[110 137 138 113 107 127 105 125 147 159 100 119 110 150 159  96 112 147
 100] : q434
[114 149 141 121  95  97 107 118 156 138  97 108  95 155 152  96  91 154
 104] : q940
[ 89  93 169 170 123 133 177  87 110  78 165 150 163 156 136 147  66 178
 104] : q583
[132 100 128 148 143 142 147 105  99  95 163 140 156 107  94 166 145 109
 147] : q986
[156 137  59 123  95 164 121 161 113 169 119 148  82  96 148 124 202  76
 137] : q27
[103 107  96 148  59 162 142 110 104 175 128 159  82 133 192 113 133 120
  74] : q810
[170 162 112  89 172 107  92 174 153 143  96 177 141 107 149 133  94  92
 176] : q355
[164 151  99 103 170 137 116 162 132 141 133 107 143  94  96 149 177  88
 169] : q853
[100  95 165 160 142 125 166  90 102  69 165 143 162 130 121 160  83 148
 127] : q470
key -> tag
[87] -> q745
[125] -> q65
[96] -> q653
key q434 8:  => q65
then: [141 133 107 143  94  96 149 177] => [ 88 169]

[ 53 102  56  98 170 121 115 193] -> q982
[ 56 101 174 192 127 200 139  72] -> q827
[ 82 103 125 193 212  55 105  89] -> q679
[212  81  80 172 128 120 205 157] -> q728
[ 48  76  46  56  87 118  74 132] -> q310
[183 191 199 130 165 125 188 160] -> q743
[171 141  69 182 119 199 196 143] -> q382
[166 130  85 187 154  51 148 128] -> q711
then: [166 130  85] => [187 154]
asked: [56 98] => q982
asked: [103 125 193 212  55 105  89] => q679

[107 136 110  85 134  99 120 159 108 120 114 144  78 161  84 138 111 133
  95  86 132] : q550
[129 136 192 155  83  71 110 107  62 103 137 108  54 155  44 189 183  62
  70 110 190] : q103
[131 131 159 171 113 160 117  88 138 146 143 101 166  88 167 105 147 108
 169 182 111] : q273
[101 150  99 100 160 177 117 151 165 172 119 103 122  78  96  70  85 172
 184 162  66] : q193
[ 90 152 102  97 144 178 106 127 156 172 118 124 155 100 181  55  79 149
 189 170  50] : q879
[ 92 182 212 156  92 134  79  97  86 168 137 137 163 122 103 132 163  74
 150 188 130] : q921
[150 111 167 159  90  73 132 106  79  86 139 114  85 148  61 189 178  76
  67  98 192] : q171
[146  96  48  74 167 108 167 184 152  97 111 174 133 158 124 136  87 184
  91  55 132] : q780
[ 83 150  70  54 169 151 114 181 153 160 104 160 115 138 148  75  63 183
 151 115  66] : q445
[185  77 115 159 129 104 173 125 139  78 139 137 163 132 129 172 156 135
  91  88 180] : q5
[185  77 116 154 125  87 172 131 125  69 137 140 141 146 105 189 160 128
  70  73 195] : q84
[111 153 204 166  78 105  90  81  72 131 141  87  76 126  75 153 178  53
 113 154 155] : q459
key -> tag
[138] -> q496
[86] -> q713
[139] -> q997
[140] -> q314
key q5 9:  => q997
asked: [137 163 122 103] => q921
asked: [ 92 182 212 156  92 134  79  97  86 168 137 137 163 122 103 132 163  74
 150 188 130] => q921
asked: [185  77 115 159 129 104 173 125 139  78 139 137 163 132 129 172 156 135
  91  88 180] => q5
asked: [150 111 167 159  90  73 132 106  79  86 139 114  85 148  61 189 178  76
  67  98 192] => q171

[224  91  92  92 205 180 101 131  85 109 204] = q923
[ 68 214 156 169 134  92  64  81 141 111 122] = q200
[ 69 142 177 182 122  73 127 171  99  84  95] = q367
[ 83 154 173 184 147  80 101 160  87  72 118] = q812
[204 104 107 110 205 164  92 137  78  97 197] = q297
[202 106  71  68 143 191 128  86 152 170 171] = q808
[152  53 123 111 108 136 197 192 111 133 110] = q852
[110  85 158 153 118  97 171 204  90  97  98] = q530
[137 125  90  81  76 162 160  80 197 201 106] = q875
[137 125  90  81  76 162 160  80 197 201 113] = q860
then: [108 136 197] => [192 111]
key -> tag
[101] -> q231
[197] -> q736
[127] -> q891
[224] -> q741
[180] -> q455
key q923 7:  => q231
asked: [214 156] => q200
asked: [110  85 158 153 118  97 171] => q530

[134 148 134 113 119 126 131 104 137 149 107 114 133 120 136 131 192 194
 140 128 182 134 142 116 128 122 133 126 133 112 110 126 139 146 144 133
  94 103 122 197 132 146 108 138 134 117 143 109] = q291
[138 134  94 125 142  79 122 133 113 194 160 125 141 135 163 117 107 206
 130 159  76  93 117 127 124 169 134 123 122 131 153 125 126 116 112 106
 143 218 126 160 130 109 101 132 128 139 119 131] = q331
[122 133 119 114 122 125 140 129 139 161 191 138 137 132 132 136 163 117
 111 148 164 146 102 125 101 134 148 134 116 119 126 131 104 137 149 107
 118 129 128 123 130 135 103 114 141 130 148 125] = q400
then: [134 148 134 116 119 126 131 104 137 149 107] => [118 129]
key -> tag
[160] -> q254
[153] -> q980
[123] -> q558
[197] -> q217
[152] -> q714
[161] -> q578
key q331 40:  => q254

[ 80  86  97 212 199 157] : q262
[150 124  94  49 121 130] : q491
[197 160 151  66  75  94] : q384
[195 114 142  50  63 176] : q597
[ 74  75  84 210 195 158] : q717
[ 62 122 111 189 167 173] : q223
[ 74  75  84 210 186 158] : q30
[183 173  50 142  87  75] : q560
[114 195 142  50  63 176] : q133
then: [ 62 122 111] => [189 167]
asked: [114 195 142  50  63 176] => q133
asked: [195 114 142  50  63 176] => q597
then: [114 195] => [142  50]

[129 117 144 128 108 116 123]  q345
[136  44 117 116 128 112 123]  q313
[136 117  44 128 128 112 115]  q543
[136 117  44 128 128 112 149]  q424
[126 117 162 106 108 116 118]  q463
asked: [129 117 144 128 108 116 123] => q345
asked: [136 117  44 128 128 112 115] => q543
tags:
[116] -> q505
[128] -> q630
[117] -> q467
[136] -> q964
[44] -> q512
[45] -> q397
key q424 2:  => q467
asked: [136 117  44 128 128 112 149] => q424
asked: [117 116 128 112 123] => q313
asked: [128 128 112 115] => q543

[196 168 153 122 169 102 116  84 163 154 175 155 122 148  82 186 137 115
 174] = q773
[183 101 167  85  94 151 177 131  90  92 157 171 117 103  97 176 151 165
 168] = q142
[ 93 141 102 166 145 134 117 158 145 155 100 109 162 134 175 101 114 122
  94] = q14
[115  94 119 122  88 161 168 179  86 105 101 139 156  95 158 122 125 165
 107] = q545
[129 113 186 121 121 160 117 145 158 100 155 109  96 142 150 123 176 136
 158] = q28
[140 140 107 139 136 125 131 145 130 145 117 141 160 119 132 142 111 134
 117] = q913
[ 80  72 125 127  69 186 178 200  73  90  89 124 150  92 190  90 136 171
  94] = q759
Table of tags by key:
[94] -> q225
[174] -> q18
[175] -> q867
key q14 19:  => q225
asked: [117 158 145 155 100 109] => q14

[107 115 108 144 150 195 140 134 141  75  77  99 174 157 129 189 134 139
 141 169  77 178 117]  q454
[129 132  45  68 137 111  96 104 149  97 211 114 128 125 129 141 136 117
 166 115 155 131 121]  q164
[129 132  45  68 137 111  96 104 149  97 211 114 128 125 129 141 136 160
 166 115 155 131 121]  q520
[132  45  67 137 137 111  96 104 149  97 211 114 128 125 129 141 136 117
 166 115 155 131 121]  q787
[ 91 114  50 111 102 181  76 121 156  64 145 138 139 174 133 130 111  98
 111 126 141 171 116]  q541
asked: [129 132  45  68 137 111  96 104 149  97 211 114 128 125 129 141 136 160
 166 115 155 131 121] => q520
asked: [ 99 174 157 129 189 134 139 141] => q454

[151 190 174  47 126 143 112 104 164 121  69 114  71 147  80 103 102 204
 150 116 147  94 149 161 119 197 121 124  68 111 106  81  72  86 173  89] = q985
[139 120 129 121 130 129 115 118 120 122 122 176 106 100 126 127 116 124
 106 143 120 137 147 164 133 126 116 121 147 108 137 122 121 146 123 129] = q160
[127 121 125 154 106 110 112 128 106 147 172 130 109 104 120 105  93 105
 100 139 133 135 149 123 147 126  92 158 101 114 121 133 120 127 119 127] = q365
[115 155  68 134 100 144  95  97 108 114 150 120  86 105 158 180 173 108
 121 160 111  99 150  85 174 166 122 111  76 124  93 135 111 148  59 143] = q896
[121 137 184  98 139 138 135 105 122 111 112 125 108 145 134 126 143 124
 108 125 143 107 137 141 174 136  99 156 136 164 108 131 146 124 128 139] = q590
[123 121 146  69 114  72 147  80 103 111 135 131 118 146 124 129 107 118
 125 121 132 120 123 130 115 159 105 133 111 113 124  98 135 123 117 136] = q660
[128 146 125 126 107 150 131 131 149 150 142 126 125 140 136 125 103  98
 112 127 120 103 113 124 105 139 144 127 113 118 150 146 116 113  96 114] = q352
asked: [109 104] => q365
asked: [104 164 121  69 114  71 147  80 103] => q985
asked: [122 121 146] => q160
tags:
[80] -> q725
[79] -> q51
[131] -> q299
[180] -> q850
[175] -> q826
[96] -> q89
[97] -> q557
[174] -> q292
[130] -> q683
key q896 8:  => q557
asked: [164 121  69 114  71 147  80 103] => q985
asked: [139 144 127 113] => q352
asked: [121 137 184  98 139 138 135 105 122 111 112 125 108 145 134 126 143 124
 108 125 143 107 137 141 174 136  99 156 136 164 108 131 146 124 128 139] => q590

[127 128 127 134 130 126 130 128 129 128 120 108 114 125 132  53 133 122
 129 127 116 113 131 106 126 130 129]  q925
[128 128 128 143 125 128 132 127 128 128 133 124 138 117 131 180 115 129
 127  76 126 127 123 117 125 137 127]  q703
[127 129 127 125 130 126 130 129 136 128 122 132 136 127 123 103 141 127
 128 126 123 117 127  76 133 117 129]  q205
[126 128 126 116 130 128 115 128 127 129 124 132 132 136 129  66 124 127
 128 126 128 113 127  93 125 124 129]  q540
tags:
[137] -> q504
[135] -> q782
[130] -> q207
[128] -> q984
[136] -> q907
[127] -> q351
[129] -> q181
key q205 9:  => q907
asked: [128 128 128 143 125 128 132 127 128 128 133 124 138 117 131 180 115 129
 127  76 126 127 123 117 125 137 127] => q703
asked: [126 128 126 116 130 128 115 128 127 129 124 132 132 136 129  66 124 127
 128 126 128 113 127  93 125 124 129] => q540
then: [126 123 117 127  76] => [133 117]
then: [128 128 133 124] => [138 117]

[143 134 160 176] = q129
[155 144 174 160] = q72
[136 183 149 158] = q869
[149 134 160 176] = q349
[136 183 149 142] = q70
[149 162 212 147] = q32
[149 140 162 145] = q74
[136 183 149 168] = q650
[139 145 149 140] = q849
key -> tag
[155] -> q222
[159] -> q640
[160] -> q837
[136] -> q141
[154] -> q44
[149] -> q461
[139] -> q346
key q72 1:  => q222
asked: [136 183 149 168] => q650
asked: [143 134 160 176] => q129
asked: [149 140 162 145] => q74
asked: [139 145 149 140] => q849
asked: [149 168] => q650

[142 180 148 100 165 167  88 175  93 183 158  79 192 101 170 141 170 151
 170 181  94 197  79  92 158 177 114  94  82 175 164  90 115  99] -> q111
[124  71 144 108 143 114 123 142 146 105 141 106 173 172 144 123 144 174
 155  79 106 171 140 115 171 141 146 128 112 130  95 105 144 192] -> q58
[121  71 130 137 122  99 149 119 160  89 126 145 131 174 123 121 122 153
 129  75 136 125 164 143 146 116 152 149 146 110  93 138 145 190] -> q489
[133 157 142 116 144 144 118 147 118 153 140 108 163 119 146 132 146 140
 146 156 121 164 110 120 142 149 120 121 114 154 144 113 127 119] -> q474
[ 99  93 172  97 109 100 156 110 168 104 109 101 183 170 112  98 109 159
 128 101 138 181 149 154 149 114 110 165 137 158  94  91 170 170] -> q229
[134 109 141 111 153 135 107 158 123 134 151 101 176 146 158 134 157 166
 163 115  98 176 118 103 169 157 140 111  99 144 123 103 129 158] -> q24
[137 111 101 175 121 112 155 115 146 101 129 189  75 146 119 139 120 115
 112 104 154  72 168 151 116 109 161 146 167  88 119 184 124 157] -> q996
asked: [144 144 118 147 118 153 140 108] => q474
then: [168 151 116 109 161 146 167  88] => [119 184]
then: [144 123 144 174 155  79 106 171 140 115 171 141] => [146 128]
then: [116 109 161 146] => [167  88]
tags:
[140] -> q421
[99] -> q918
[158] -> q396
key q111 11:  => q396

[ 62  40  82  56  56 122] -> q915
[147  40  65 175  55 122] -> q777
[147  55  40  65 175 181] -> q411
asked: [ 40  65 175  55] => q777
then: [147  55] => [40 65]
asked: [147  55  40  65 175] => q411
key -> tag
[40] -> q73
[82] -> q519
[175] -> q819
[39] -> q68
[81] -> q859
key q411 3:  => q73
asked: [147  40  65 175  55 122] => q777

[135 145 179 101 103  97 174 170 155 140 138]  q846
[157 114 109 154 158 140 109 110 144 146 124]  q9
[ 72 152 129 127 133 175 120 150  85 137 191]  q147
[ 48 181 171  98  96 161 161 190  79 123 208]  q118
[ 83  92 172 117  90 166 170 189  79  95 191]  q376
[ 79  94  89 119 179 167  69 116 105 207 197]  q156
[186 165 173 143 100 102 187 154 161  83  93]  q183
[ 62 161 128 129 130 184 120 155  74 132 199]  q960
[106 196 194 112  76 130 197 194 114  87 157]  q220
[182 151 177 126 102  88 185 157 172 108  98]  q912
[180 138 144 150 128 116 153 130 157 109 101]  q628
asked: [83 93] => q183
asked: [140 109 110 144 146] => q9

[136  47  86 193 111] -> q334
[119 109 106 149  50] -> q443
[127 111 110 160  67] -> q374
[158 137  90 188 118] -> q995
[155 150  81 187 166] -> q476
[150 142  80 188 133] -> q696
[107  98 118 136  49] -> q857
[132 117  99 179  76] -> q749
[140 118  79 176  93] -> q49
[ 98  98 126 127  50] -> q614
asked: [136  49] => q857
key -> tag
[111] -> q161
[136] -> q151
[49] -> q727
[93] -> q71
[86] -> q204
[50] -> q911
key q334 5:  => q161
asked: [ 99 179] => q749

[168 197 180 108  99] -> q169
[145 122  78 117  94] -> q242
[178 177 134  71 177] -> q695
tags:
[99] -> q199
[100] -> q634
[93] -> q977
[122] -> q874
[94] -> q101
key q242 5:  => q101
asked: [108  99] => q169
asked: [177 134  71] => q695
asked: [178 177 134  71 177] => q695
then: [197 180] => [108  99]

[177 152 173 166  98  58 111]  q433
[143  76  77  95 194  86  71]  q973
[169 156 146  78  89 113 124]  q318
[169 146  89  78 156  59  67]  q119
key -> tag
[58] -> q789
[57] -> q830
[59] -> q56
[66] -> q495
[67] -> q312
key q119 6:  => q56
then: [152 173 166] => [98 58]
asked: [156 146  78  89] => q318

[110  85  86 153] -> q260
[116  84  74 137] -> q961
[ 99  85 113 190] -> q729
[120  83  65 124] -> q371
[103  85 104 177] -> q240
[106  85  95 165] -> q308
[125  83  52 105] -> q451
[104  84 100 171] -> q87
[126  83  49 101] -> q19
asked: [ 95 165] => q308
Table of tags by key:
[100] -> q738
[85] -> q108
[86] -> q381
[153] -> q428
key q260 3:  => q381

[152 130 124 119 127 130  68 137 130  81 157 189 113  99 103 139 128]  q348
[118 155 120  95 127 130 123 137  57 140 101  84 100 161 120 118 128]  q121
[152 103 101 157 127 130 102 137 144  78 165 146 158  99 161 128  98]  q209
[106 109  99 127 119  68 130 154 112 101 195 120 126 137 120 139 128]  q13
[180 115 149 101 127  98 102 137 155 114 127 167 123  67 104 128 128]  q767
[152 115 138  95 127  87 102 167  96 129 115  82  91  99 118 124 146]  q417
[152  55 125 146 128 114 158 167 148 160 127  93 142  99 120 128 147]  q762
[152 160  79  93 127  74 102 126 130 146 169 124 126  99 128 128 136]  q163
[152 115 116 127 128 162 170 106 170 114 113 147 167 137 121 116  78]  q698
[152 115 122 119  78 130 147 142  74 114  68 156 106  99 120 128 109]  q971
[152 109 122 150 119  88  91 165 130 114 171 124 126  78 166 136 137]  q784
key -> tag
[156] -> q758
[114] -> q406
[128] -> q378
[189] -> q972
key q971 12:  => q758
asked: [152 115 122 119  78 130 147 142  74 114  68 156 106  99 120 128 109] => q971
asked: [152 130] => q348
then: [119 127 130  68] => [137 130]
then: [115 149 101 127  98 102 137 155 114 127 167] => [123  67]

[119 112 104 150 136 132 120 110 110 139 170 137 112 143 128  99] : q363
[142 131 142 143 122 152 121 115 128 136 144 131 124 115 106 129] : q957
[144 132 124 115 113 139 111 105 111 157 103 140 105 104 108 127] : q393
[ 98 214 107 122 133 171 145 116 194 113  93 138 165 115 131 185] : q510
[142 131 122 142 143 123 130 114 127 126 129 124 154 126 146 102] : q910
[142 131 142 143 122 134 121 115 128 136 144 131 124 115 106 129] : q775
[100 108  84 155 146 125 133 133 125 128 177 139 153 151 137  99] : q564
[104 124  92 125 120 120 119  79  92 135 157 130 104 123 137  98] : q598
[108 115 125 148 146 118 141 178 136 112 148 125 140 155 137 131] : q278
asked: [103 140 105] => q393
Table of tags by key:
[143] -> q811
[136] -> q279
[123] -> q339
[120] -> q275
key q598 5:  => q275
asked: [142 131 142 143 122 152 121 115 128 136 144 131 124 115 106 129] => q957
asked: [142 131 142 143 122 134 121 115 128 136 144 131 124 115 106 129] => q775
asked: [148 146 118 141 178 136 112 148 125 140 155 137] => q278
then: [125 133 133 125 128 177 139] => [153 151]
asked: [142 143 122 134 121 115 128] => q775

[ 96 104 168 153 146 105  90 110 132] : q644
[ 96 104 168 153 146 195  78 171 141] : q360
[171 197  76  99 106 179 164 151 132] : q208
[ 96  74 153 158 153  80  82 106 125] : q465
[165 174  75  93  90 151 167 159 125] : q556
[182 146  81 175 156 121 108  84  98] : q948
[ 96  74 153 158 157  77  88 123 143] : q391
[182 146  81 175 153 141  78 171 195] : q624
asked: [141  78 171 195] => q624
asked: [168 153 146 105  90 110 132] => q644

